Each row has a hidden stage along a path, written after it and counted from one end. A new block has a new path.
[155, -188, -120, 407, 324, 91, -34, -204, 276, 25, 106, 1, 750, 38, 279, -120, -334, 357, 225, -52, -24, 138, -125, 122, -358, -54, -359, -785, -128, -411, 394, 534, -363, 314] : 1
[216, -216, 16, 409, 402, 64, -90, -54, 127, 12, 14, 16, 616, -5, 168, -128, -272, 337, 220, -166, 13, -135, -124, 7, -313, -47, -264, -854, -174, -477, 362, 483, -333, 300] : 1
[225, -179, 297, -71, -67, 50, 180, 405, -275, -6, 25, 151, -308, -210, -204, -147, -201, -254, 126, -61, 232, -223, 151, -75, 270, 45, 499, 142, 239, 159, -284, -339, 438, -172] : 8
[136, -429, -243, 360, 441, 27, -9, 178, 157, 327, 85, 55, 288, -137, 186, -107, -427, 297, -12, -207, 149, -173, 166, -294, -498, -214, 238, -470, -19, -310, 112, -33, -9, 136] : 20
[100, 7, 50, 342, 203, 153, -115, -80, 41, 5, -13, -81, 245, 135, 37, 14, -33, 159, 171, -85, -3, -92, -88, 81, -124, 9, -262, -369, -173, -149, 201, 220, -276, 147] : 3
[-63, 292, 67, 102, 26, 198, -103, -69, 28, 80, -73, 38, 89, 112, -109, 135, 46, -145, 35, 235, 86, 24, 45, -84, -194, -12, -101, 230, 104, 65, 109, -147, -49, -73] : 17
[33, 3, -168, 296, 12, 96, -167, 9, 63, -27, 164, 122, 252, 143, 93, 18, -221, 209, 68, 67, -112, -1, -11, 226, -90, -26, -97, -386, -238, 21, 109, 63, -71, 100] : 24
[111, -34, -18, 368, 261, 130, -40, -190, 195, 56, 40, -93, 571, 81, 237, -31, -241, 242, 209, -2, -5, 112, -67, 80, -312, -2, -307, -479, -54, -242, 321, 387, -319, 171] : 2
[123, -128, -25, 362, 238, 115, 7, -119, 206, 44, 94, -41, 490, 46, 180, -80, -236, 228, 211, -54, 8, 117, -105, 111, -249, -39, -258, -523, -51, -248, 252, 357, -264, 194] : 2
[54, -17, 26, -99, -264, 172, 85, 177, -186, -51, 101, 109, -409, 37, -244, -35, -5, -262, 30, 62, 132, 23, 162, 153, 394, 47, 275, 359, 21, 396, -324, -447, 323, -147] : 9
[104, -98, -49, 279, 62, 37, -117, 130, 21, -33, 162, 189, 260, 31, 57, -56, -289, 189, 116, 17, -73, -110, -55, 162, -93, -32, 4, -499, -156, -88, 94, 98, 0, 121] : 24
[-52, 331, -186, 405, 135, 297, -324, -472, 156, -26, -65, -225, 491, 421, 194, 206, 96, 248, 110, 110, -128, 142, -38, 229, -216, 63, -675, -265, -410, -35, 390, 334, -570, 185] : 1
[0, 179, 87, -187, -325, 205, 52, 117, -221, -68, 21, 123, -392, 55, -287, 45, 60, -385, 8, 211, 157, 51, 194, 95, 371, 77, 238, 569, 108, 454, -296, -512, 339, -232] : 11
[111, -130, 70, 167, 1, 113, 132, 61, 68, 7, 142, 28, 66, -7, -10, -104, -169, -10, 174, -17, 70, 117, -43, 154, 39, -8, 25, -140, 88, 40, -29, 27, 49, 27] : 5
[-18, 128, -194, 305, 6, 146, -267, -68, 16, -7, 93, 43, 204, 242, 93, 124, -121, 193, 26, 99, -132, -42, 38, 197, -92, 2, -173, -248, -319, 98, 127, 11, -142, 68] : 24
[91, -154, 53, 266, 215, 36, -22, 167, 102, 79, 100, 190, 228, -76, -40, -101, -224, 105, 128, -23, 48, -139, -113, -39, -258, -122, 35, -446, 45, -240, 131, 90, -16, 139] : 21
[173, -93, 278, 159, 62, 76, 78, 188, -78, -41, 48, 61, -5, -68, -120, -109, -106, -57, 224, -77, 92, -147, -99, 64, 83, 26, 75, -210, 92, -45, -17, 49, 62, 19] : 5
[30, 187, 179, -167, -231, 176, 17, 176, -248, -54, -44, 152, -345, 9, -327, 42, 71, -387, 22, 199, 193, -71, 171, -18, 274, 62, 248, 499, 143, 332, -239, -474, 315, -213] : 13
[37, -128, -27, -45, -64, 123, 106, 178, 8, 37, 118, 245, -142, -61, -264, -99, -68, -185, 25, 87, 180, 47, 42, -11, 51, -102, 215, 94, 131, 61, -161, -309, 236, -6] : 15
[4, 74, 25, 198, 155, 129, -44, 7, 112, 128, 6, 78, 225, 16, -13, 32, -123, -5, 67, 127, 84, -7, 4, -102, -311, -82, -43, -75, 110, -101, 148, -17, -55, 28] : 19
[-20, 439, 70, 358, 117, 290, -351, -333, -18, -68, -172, -216, 282, 384, 42, 235, 215, 105, 138, 99, -89, -72, -66, 144, -109, 122, -580, -117, -333, 15, 330, 241, -490, 83] : 2
[-114, 382, -164, 284, -55, 215, -220, -289, 151, 28, 65, -60, 392, 306, 222, 222, -122, 109, 50, 328, -142, 236, 61, 230, -234, 53, -334, 33, -120, 200, 234, 88, -219, -23] : 23
[5, 110, -212, 402, 186, 238, -204, -350, 191, 28, 19, -179, 450, 307, 200, 97, -22, 270, 113, 13, -76, 158, -44, 189, -227, 3, -503, -354, -322, -92, 309, 302, -463, 195] : 2
[184, -194, 199, -156, -172, 62, 227, 381, -233, -21, 99, 222, -333, -208, -243, -175, -210, -301, 91, 16, 240, -83, 160, -14, 316, 22, 512, 225, 272, 232, -332, -414, 501, -173] : 10
[-47, 380, 162, -201, -336, 239, -2, 24, -211, -77, -51, 92, -305, 107, -276, 122, 119, -441, 15, 344, 145, 100, 178, 74, 301, 117, 125, 696, 171, 475, -209, -475, 276, -275] : 12
[209, -296, 46, 244, 223, 58, 132, 156, 33, 146, 79, -29, 153, -125, 114, -137, -335, 98, 155, -162, 146, -58, 91, -73, -142, -44, 191, -265, 113, -108, 3, 32, 58, 29] : 5
[-42, 419, 55, 313, 50, 284, -246, -331, 30, -34, -104, -226, 249, 364, 74, 224, 154, 52, 145, 147, -80, 72, -37, 167, -90, 120, -499, 25, -212, 109, 262, 173, -401, 23] : 3
[106, -140, -188, 418, 276, 137, -82, -229, 253, 37, 96, -53, 613, 133, 234, -65, -233, 342, 173, -66, -43, 139, -94, 152, -307, -53, -389, -663, -223, -308, 338, 433, -389, 289] : 1
[114, -87, 199, -180, -186, 84, 174, 329, -186, -60, 79, 295, -313, -155, -362, -146, -75, -347, 80, 98, 228, -68, 65, -3, 281, -11, 385, 222, 241, 166, -283, -403, 429, -115] : 13
[48, -33, 76, 30, 52, 112, 9, 183, -49, 52, 1, 198, -109, -57, -260, -49, -23, -162, 35, 56, 176, -125, 16, -125, -51, -89, 166, 43, 107, -28, -66, -258, 144, -10] : 16
[20, 64, -119, 300, 29, 106, -189, -11, 42, -11, 113, 90, 247, 152, 95, 57, -187, 181, 71, 84, -100, -38, 0, 180, -125, -10, -121, -321, -219, 23, 123, 65, -93, 82] : 24
[128, -142, 137, -142, -251, 87, 241, 266, -131, -52, 163, 201, -285, -133, -215, -153, -184, -294, 108, 84, 184, 88, 111, 128, 342, 29, 392, 252, 252, 285, -318, -356, 447, -149] : 9
[-31, 174, -75, 291, 86, 155, -184, -98, 105, 71, 41, 17, 281, 168, 94, 114, -108, 109, 66, 148, -55, 15, 6, 75, -245, -27, -188, -147, -97, 7, 192, 60, -163, 44] : 22
[114, -141, 101, 84, -81, 107, 163, 136, 2, -24, 163, 87, -63, -30, -92, -124, -148, -94, 170, -8, 87, 95, -30, 179, 161, 4, 121, -52, 109, 114, -122, -75, 156, -6] : 6
[2, 117, 7, -72, -293, 212, 65, 50, -135, -42, 80, 28, -316, 116, -163, 41, 15, -260, 35, 146, 101, 133, 175, 195, 332, 86, 155, 462, 44, 464, -257, -394, 244, -182] : 8

Each row has a hidden stage along a path, written after it and counted from one end. A new block has a new path.
[-125, -394, -99, -349, 127, -263, -214, 435, -145, 100, 319, -270, 64, -250, 472, -409, -495, 347, 283, 58, -349, 421, 87, 252, 56, 262, -299, -258, -89, 168, -156, 182, -17, -155] : 5
[-403, 279, 48, -68, -286, 324, 297, -170, 68, 362, 144, 362, -17, 248, 423, -30, -68, -89, 156, -263, 100, -70, 83, -386, 206, -602, 214, 47, 56, -412, 422, -40, 246, 752] : 20
[-98, 87, 35, 99, 248, 80, -67, 202, -230, -90, 82, -16, -21, 36, 163, -99, -217, 238, -58, 186, 9, 18, 220, -164, -125, 23, -128, -220, -74, 238, -76, -146, 0, -207] : 4
[-152, 95, 107, 20, 317, 40, 5, 329, -203, -104, 139, -24, -3, 72, 148, -138, -294, 289, -133, 210, -74, 217, 271, -92, -136, 24, -201, -298, -41, 214, -24, -81, 103, -202] : 4
[-43, 165, 65, 169, 514, 34, -125, 319, -270, -319, 74, -154, 52, 134, 35, -71, -235, 359, -102, 400, 2, 96, 227, -141, -270, 246, -264, -357, -160, 396, -165, -139, 112, -529] : 1
[-129, 381, 235, 62, 532, 10, -114, 399, -229, -388, 90, -169, 15, 402, -76, -52, -225, 301, -68, 369, 45, 204, 355, -134, -123, 255, -403, -533, -182, 465, -25, -186, 278, -473] : 0
[-233, 66, -32, -208, -148, 135, 223, -138, 95, 219, -12, 193, 14, 103, 156, -35, -49, -154, 224, -213, 65, -98, -20, -118, 140, -165, 196, 115, -37, -238, 225, -9, 197, 561] : 18
[-127, 225, 145, 60, 424, 10, -33, 296, -237, -229, 71, -58, -16, 196, 58, -93, -260, 268, -52, 242, 27, 156, 325, -152, -92, 98, -259, -367, -126, 354, -63, -142, 155, -323] : 3
[-84, -63, -118, -191, 150, 117, 45, -85, 247, -43, -101, -26, 61, 95, -148, -54, 55, -294, 127, 101, 37, 96, -105, -91, -173, 405, 151, -53, 14, 87, -37, 109, -24, 71] : 15
[55, -345, -194, -170, -49, 151, -147, -18, 175, 21, -7, -86, 38, -145, -83, -80, 79, -172, 43, 128, -126, 5, -202, 11, -274, 468, 176, -37, 99, -25, -97, 70, -309, 48] : 11
[26, -160, -94, 123, 159, 90, -164, 195, -273, -23, 93, -84, 16, -203, 223, -105, -222, 310, -70, 202, -98, -86, 97, -70, -247, 120, -37, -112, -65, 158, -180, -120, -184, -264] : 4
[-307, 336, 123, -50, 213, 84, 150, -15, 105, -126, -32, 197, -11, 354, 79, -87, -13, -89, 150, 68, 148, 90, 45, -321, 158, -157, -75, -144, -34, 88, 128, -51, 322, 198] : 8
[334, -477, -271, 186, 69, 127, -564, 278, -412, -86, 147, -429, 38, -421, 125, -74, -202, 446, -90, 382, -221, -282, 26, 106, -550, 620, -50, -205, -144, 302, -395, -203, -579, -674] : 0
[-97, 33, 65, -248, 23, 47, -8, 0, 138, -92, -61, 58, -60, 211, -165, -54, 60, -190, 171, -6, 20, 43, -9, -75, 76, 229, -4, -162, 0, 58, 81, -67, 45, 234] : 10
[-241, -137, -188, 129, 259, 105, -1, 226, -58, 104, 263, -20, 179, -220, 650, -309, -330, 329, -47, 299, -163, 251, -63, -190, -234, -158, -72, -45, 34, 44, -141, 192, 21, -227] : 6
[51, -681, -340, -121, -528, 66, 58, -135, -111, 412, 206, 170, 150, -620, 509, -80, -109, 346, 281, -238, -412, -380, -477, 142, -73, -243, 363, 499, -22, -873, 74, 79, -40, 753] : 21
[116, -462, -369, 160, -667, 363, -40, -411, -160, 440, 65, 256, 48, -490, 437, 88, 107, 159, 226, -255, -123, -793, -397, -204, -132, -361, 559, 527, -19, -760, 73, -164, -319, 714] : 21
[147, -440, -320, 209, 7, 138, -291, 82, -291, 92, 113, -141, 73, -496, 380, -139, -185, 347, -19, 227, -151, -287, -96, -52, -367, 170, 112, 84, -62, 74, -323, -86, -429, -314] : 5
[-96, 297, -67, 278, 360, 0, -30, -210, -188, -294, -229, 100, 35, 169, 137, -13, 12, 103, 369, 170, 335, -417, -27, -441, 109, -109, -35, 62, -345, 320, -210, -227, 245, -164] : 5
[-155, 2, 16, -134, 16, 148, 37, 46, 137, 6, 43, 95, -14, 117, 34, -96, -5, -101, 14, 65, -35, 108, -33, -125, -45, 73, 30, -125, 99, -27, 94, 3, 11, 199] : 9
[-236, 100, 2, 90, -454, 426, 177, -239, -55, 335, 213, 416, -25, 104, 387, 80, 39, 102, 103, -249, -46, -252, -50, -473, 58, -647, 306, 70, 124, -689, 404, -109, 56, 834] : 22
[-47, -261, -234, 52, -585, 328, 23, -320, -110, 422, 139, 261, 10, -262, 459, 35, 28, 112, 263, -287, -94, -526, -240, -251, 13, -420, 414, 321, -1, -666, 189, -110, -148, 749] : 21
[-210, 193, 136, -22, 164, 83, 102, 153, -102, -52, 52, 131, -44, 165, 135, -90, -158, 117, -14, 66, 29, 65, 189, -177, 43, -145, -101, -176, -21, 91, 89, -130, 172, 96] : 6
[180, -259, -125, 115, 220, 68, -417, 364, -351, -144, 171, -357, 36, -204, 112, -110, -260, 414, -91, 373, -186, -40, 145, 52, -421, 504, -173, -331, -124, 340, -294, -148, -329, -618] : 1
[-154, 44, 33, -113, -9, 129, -7, 44, 46, 27, 46, 89, -43, 115, 99, -112, -32, -60, 79, 21, 4, 38, 34, -156, 41, 0, 0, -135, 44, 13, 83, -66, 0, 196] : 8
[-231, 173, -19, -200, 303, 97, 52, -40, 327, -145, -65, -28, 59, 367, -127, -105, 47, -349, 176, 171, 120, 321, -20, -248, -59, 361, -6, -259, 26, 236, 12, 158, 112, -9] : 13
[-240, 177, 119, -40, 96, 144, 115, 117, -6, 9, 73, 171, -34, 175, 155, -92, -107, 46, -44, 54, 24, 100, 126, -207, 31, -184, -44, -148, 49, 11, 142, -85, 149, 187] : 7
[-343, 159, 206, -117, 22, 397, 271, 275, 234, 139, 231, 253, -30, 226, 71, -93, -76, -89, -486, 128, -135, 464, 146, -175, -223, -179, 39, -269, 401, -202, 362, 65, 48, 316] : 9
[-59, 168, 86, 150, 453, 100, -172, 397, -239, -277, 152, -200, 61, 169, 62, -76, -255, 369, -167, 440, -54, 165, 245, -120, -318, 269, -294, -438, -114, 383, -114, -130, 69, -558] : 0
[-113, -80, -50, -71, -49, 209, -28, 19, 88, 73, 64, 83, -6, 5, 125, -104, -7, -64, -6, 80, -47, 20, -64, -151, -115, 52, 90, -69, 110, -47, 47, -13, -119, 158] : 9
[-70, 114, -53, -166, 209, 81, -19, -180, 251, -206, -205, -16, 9, 292, -299, -3, 175, -383, 251, 112, 175, 8, -75, -218, -53, 458, 87, -139, -55, 236, -54, 9, 14, 32] : 13
[-223, 189, 92, -200, 223, 104, 112, 20, 276, -155, -55, 86, 9, 355, -175, -70, 68, -269, 74, 116, 69, 266, -4, -189, -15, 226, -26, -234, 67, 100, 112, 57, 175, 147] : 11
[-56, -210, -198, 156, -634, 496, 100, -305, -104, 476, 154, 363, -2, -251, 435, 96, 77, 109, 11, -250, -99, -551, -204, -325, -118, -544, 507, 337, 124, -773, 274, -151, -228, 803] : 21
[-70, -16, 30, 55, 208, 65, -57, 248, -232, -61, 105, -25, -14, -41, 158, -105, -243, 275, -98, 173, -68, 50, 202, -81, -156, 43, -113, -207, -43, 173, -72, -120, -36, -181] : 4
[-249, 161, 224, -456, 285, -4, 234, 194, 344, -176, -23, 57, -7, 417, -382, -73, -21, -302, -33, 70, -61, 542, 111, 43, -16, 387, -99, -334, 133, 70, 223, 137, 303, 234] : 13
[320, -373, -187, -66, -198, -117, -376, -165, -330, -87, -212, -113, -125, -302, -99, 26, 43, 94, 455, -124, 39, -718, -91, 73, 86, 375, 104, 136, -325, 124, -284, -384, -326, 46] : 6
[-212, 66, -66, -150, -38, 181, 203, -137, 158, 153, -40, 143, 30, 105, 85, -39, -12, -214, 135, -82, 81, -36, -28, -153, -12, -28, 214, 80, 1, -132, 149, 37, 113, 387] : 17
[-83, -139, -131, -61, -451, 297, 156, -238, -23, 367, 18, 267, -22, -154, 230, 49, 26, -57, 111, -270, -12, -427, -112, -111, 9, -300, 392, 304, 16, -507, 240, -130, -56, 717] : 19
[-286, 642, 352, 82, 704, -5, 65, 388, -182, -457, 54, -42, -6, 622, -92, -56, -254, 245, -80, 364, 159, 363, 475, -280, -12, 83, -468, -607, -176, 539, 48, -162, 497, -433] : 1
[-230, 105, 104, -436, 440, -207, 189, 100, 342, -312, -110, -10, 93, 354, -303, -136, -20, -234, 274, 129, -27, 462, -88, 47, 88, 461, -160, -207, -63, 147, 42, 211, 466, 121] : 13

Each row has a hidden stage along a path, written after it and counted from one end. A new block has a new path.
[-34, -63, 15, -88, -1, 110, 4, -3, -14, -129, -159, 123, -45, 39, -42, 45, -94, 32, 25, 15, 126, 0, 1, -27, -89, 218, -88, -148, -108, -46, -6, -29, -78, -14] : 10
[204, -50, 88, 108, 102, 158, 126, 105, -3, -128, -221, 143, 35, 94, 125, -32, 36, -149, 212, -48, -11, 59, -82, -35, 61, 17, -132, -17, -153, -75, -70, 23, -61, -101] : 18
[172, -110, 34, -118, 27, 205, 137, 41, 110, -210, -272, 81, -92, 251, 31, 79, -128, -54, 205, -98, -79, 93, -76, -144, 5, 132, 87, 91, -247, 65, 11, -87, -230, 32] : 14
[-224, 95, -245, 20, -221, -144, -103, -114, -290, 257, 431, -104, -17, -246, -222, -170, 230, 85, -295, 124, -76, -207, 8, -24, 45, -6, 52, -66, -25, -89, -261, -1, 237, 104] : 1
[9, 14, 24, 1, -52, -22, 89, -29, -119, 67, 78, -18, -43, -125, -10, -97, 45, -32, 13, 62, -48, -14, 22, 85, -76, -45, -9, -66, -58, -120, -62, -72, 4, -13] : 8
[-27, 36, -79, 57, -140, -147, 29, -46, -15, 135, 188, -191, -109, 72, -16, -83, 82, -103, 31, -45, -168, -58, -70, -52, -40, -170, 321, 82, -55, -64, -11, -130, -192, 70] : 5
[186, -72, 28, -9, 43, 222, 123, 74, -26, -166, -200, 157, -11, 134, 0, 12, -4, -42, 110, -31, -43, 62, -76, -110, 118, 124, -89, 72, -217, 23, -124, -12, -24, -20] : 17
[96, 18, 10, -85, 67, 173, 203, -27, -255, 64, -24, 101, 23, -339, 4, -229, 50, 6, 80, 67, -182, 143, 36, 154, 10, -101, -164, 27, -208, -21, -241, -11, 180, 38] : 15
[-175, 50, -145, 129, -143, -198, -163, -14, 54, 76, 140, -153, -75, 199, -50, 0, 78, -121, -10, -95, -13, -132, -132, -173, -31, -60, 318, -27, 13, -72, 31, -35, -281, 48] : 2
[72, -31, 19, 131, 45, 124, -53, 133, -45, -189, -242, 253, 59, 152, -47, 69, 27, -73, 58, -31, 192, 13, -114, -87, 123, 166, -186, -50, -87, -35, -107, 66, -66, -68] : 17
[-26, -59, 30, -24, 57, 100, -31, 39, 31, -159, -270, 157, -13, 66, 23, 52, -110, -51, 137, -45, 177, 36, -37, -6, -121, 175, -97, -184, -95, -61, 39, 10, -179, -35] : 12
[-85, -32, -28, -140, 42, 170, 5, -27, -111, -104, -185, 175, -18, -107, -86, -40, -110, 74, 16, 10, 81, 96, 6, 18, -75, 171, -122, -104, -152, 24, -99, 2, -18, 48] : 12
[95, -37, 41, 66, 60, 144, 5, 120, 18, -206, -290, 204, 10, 204, -11, 71, -47, -89, 142, -77, 85, 91, -120, -104, 90, 97, -54, 40, -129, 17, -58, 14, -184, -32] : 16
[-16, -8, -90, 127, -153, -186, -35, -12, 140, 83, 165, -234, -104, 253, 80, 16, 111, -180, 91, -86, -102, -205, -102, -173, -69, -54, 319, -61, -35, -147, 93, -78, -259, -11] : 1
[-168, 66, -119, 124, -167, -196, -158, 0, -74, 77, 153, -52, -55, 94, -163, 0, 85, -47, -108, -16, 75, -100, -95, -61, 9, -44, 211, 4, 46, -63, -49, -61, -175, 63] : 5
[-29, -26, -40, -144, 28, 169, 91, -62, -217, 6, -57, 137, 8, -294, -61, -139, -16, 83, -8, 86, -1, 54, 62, 114, -73, 117, -210, -128, -181, -36, -181, 3, 173, 40] : 12
[-120, -16, -1, 4, -31, 24, -106, 29, -52, -121, -131, 160, -16, 52, -114, 73, -66, 24, -49, 24, 235, -24, -31, -24, -56, 204, -92, -165, -16, -63, -18, -3, -106, -23] : 9
[-27, -26, -3, -206, 31, 183, 149, -95, -192, 7, -34, 79, -38, -281, -47, -157, -59, 105, -6, 85, -94, 96, 81, 96, -95, 80, -136, -78, -194, -12, -152, -43, 138, 45] : 10
[-132, -14, -49, -180, 30, 179, 9, -63, -199, -58, -109, 182, -12, -222, -142, -87, -92, 140, -73, 64, 63, 99, 43, 54, -66, 177, -170, -112, -151, 32, -163, 8, 90, 66] : 11
[183, -80, 42, -115, -84, 60, 256, -70, 2, 37, 93, -137, -135, 16, 72, -62, 22, -40, 96, 44, -232, -51, 42, -5, -83, 0, 110, 17, -192, -95, -10, -171, -13, 1] : 8
[-48, -17, -34, -38, 20, 131, -51, 44, -94, -135, -207, 212, 5, 9, -115, 19, -67, 22, 18, -15, 132, 78, -56, -26, 16, 151, -104, -38, -121, 31, -110, 20, -78, 37] : 14
[-77, 65, -80, 129, -71, -54, -68, 18, -189, 71, 120, 56, 32, -82, -111, -91, 149, -31, -104, 50, 37, -69, -58, -13, 85, -23, -51, -36, -14, -89, -184, 25, 70, -6] : 22
[93, -151, 58, -118, 20, 165, 66, 22, 201, -246, -308, 70, -110, 303, 79, 153, -181, -51, 200, -87, 78, 4, -42, -141, -133, 275, 43, -115, -181, -24, 146, -81, -287, -36] : 11
[219, -46, 72, -26, 110, 237, 219, 50, -43, -108, -200, 106, -11, 19, 91, -98, -11, -80, 206, -48, -183, 161, -59, -40, 81, -41, -56, 120, -245, 24, -127, -27, -39, -17] : 17
[-186, 42, -189, 115, -192, -197, -191, -22, 14, 80, 180, -129, -77, 197, -122, 26, 101, -68, -90, -62, 34, -185, -121, -180, -4, 19, 282, -33, 11, -63, -14, -42, -208, 69] : 3
[8, 9, -60, 85, -153, -158, 13, -20, 56, 88, 151, -193, -118, 186, 9, -16, 78, -134, 60, -61, -116, -100, -85, -83, -47, -116, 329, 57, -45, -88, 44, -137, -248, 38] : 5
[78, 8, -5, 5, 58, 187, 89, 43, -221, -47, -100, 208, 57, -153, -69, -120, 61, 9, 9, 45, -27, 97, -31, 29, 125, 35, -211, 34, -167, 2, -255, 42, 147, 2] : 17
[89, -109, 34, -62, 27, 135, 73, 22, 64, -142, -222, 89, -47, 99, 74, 50, -80, -60, 168, -33, 82, -15, -13, -26, -119, 197, -77, -156, -168, -74, 41, -33, -123, -36] : 12
[-81, 36, -40, 136, 19, 28, -100, 62, -104, -61, -89, 153, 39, 49, -87, -37, 47, -48, -22, -32, 124, 31, -109, -63, 84, 36, -53, -23, -28, -27, -126, 48, -73, -17] : 21
[-70, 22, -84, 108, -121, -178, -62, -9, 133, 57, 111, -210, -109, 252, 45, 8, 58, -169, 94, -115, -114, -118, -122, -184, -56, -102, 362, -3, -25, -90, 94, -79, -337, 15] : 1
[-30, 55, -56, -23, 79, 203, 90, -28, -351, 58, 11, 187, 76, -350, -108, -264, 92, 79, -86, 78, -98, 141, 1, 82, 125, -37, -237, 41, -166, 24, -357, 65, 287, 43] : 20
[66, -100, 53, -93, -34, 96, 80, 1, 119, -164, -163, 20, -117, 238, 21, 102, -119, -30, 108, -43, 17, -5, -32, -115, -84, 178, 89, -44, -143, -30, 87, -112, -227, -15] : 9
[52, -41, 43, -103, -12, 87, 149, -46, -63, -10, -19, 5, -68, -81, 20, -72, -31, -1, 61, 47, -83, 22, 37, 41, -97, 39, -20, -65, -140, -75, -41, -88, -7, -7] : 9
[-155, 69, -61, 152, -127, -187, -164, 32, -58, 34, 76, 2, -36, 103, -133, 21, 58, -70, -73, -15, 140, -69, -97, -33, -10, -35, 151, -34, 76, -83, -16, -50, -208, 20] : 6
[-110, 83, -150, 2, -169, -124, 21, -105, -227, 238, 334, -148, -67, -196, -140, -196, 154, 15, -143, 62, -189, -60, -5, 39, 6, -169, 185, 72, -62, -50, -188, -92, 73, 121] : 5
[0, -60, -57, -82, -28, 142, 14, -8, -149, -66, -87, 168, 6, -104, -93, -12, 1, 63, -32, 72, 122, -44, 19, 32, -30, 240, -211, -149, -152, -47, -140, 15, 121, 16] : 13
[207, -76, 78, 92, 61, 144, 79, 126, 69, -193, -264, 150, 4, 231, 86, 71, -1, -146, 207, -72, 48, 28, -108, -97, 69, 97, -80, 0, -150, -52, -18, -1, -154, -85] : 17
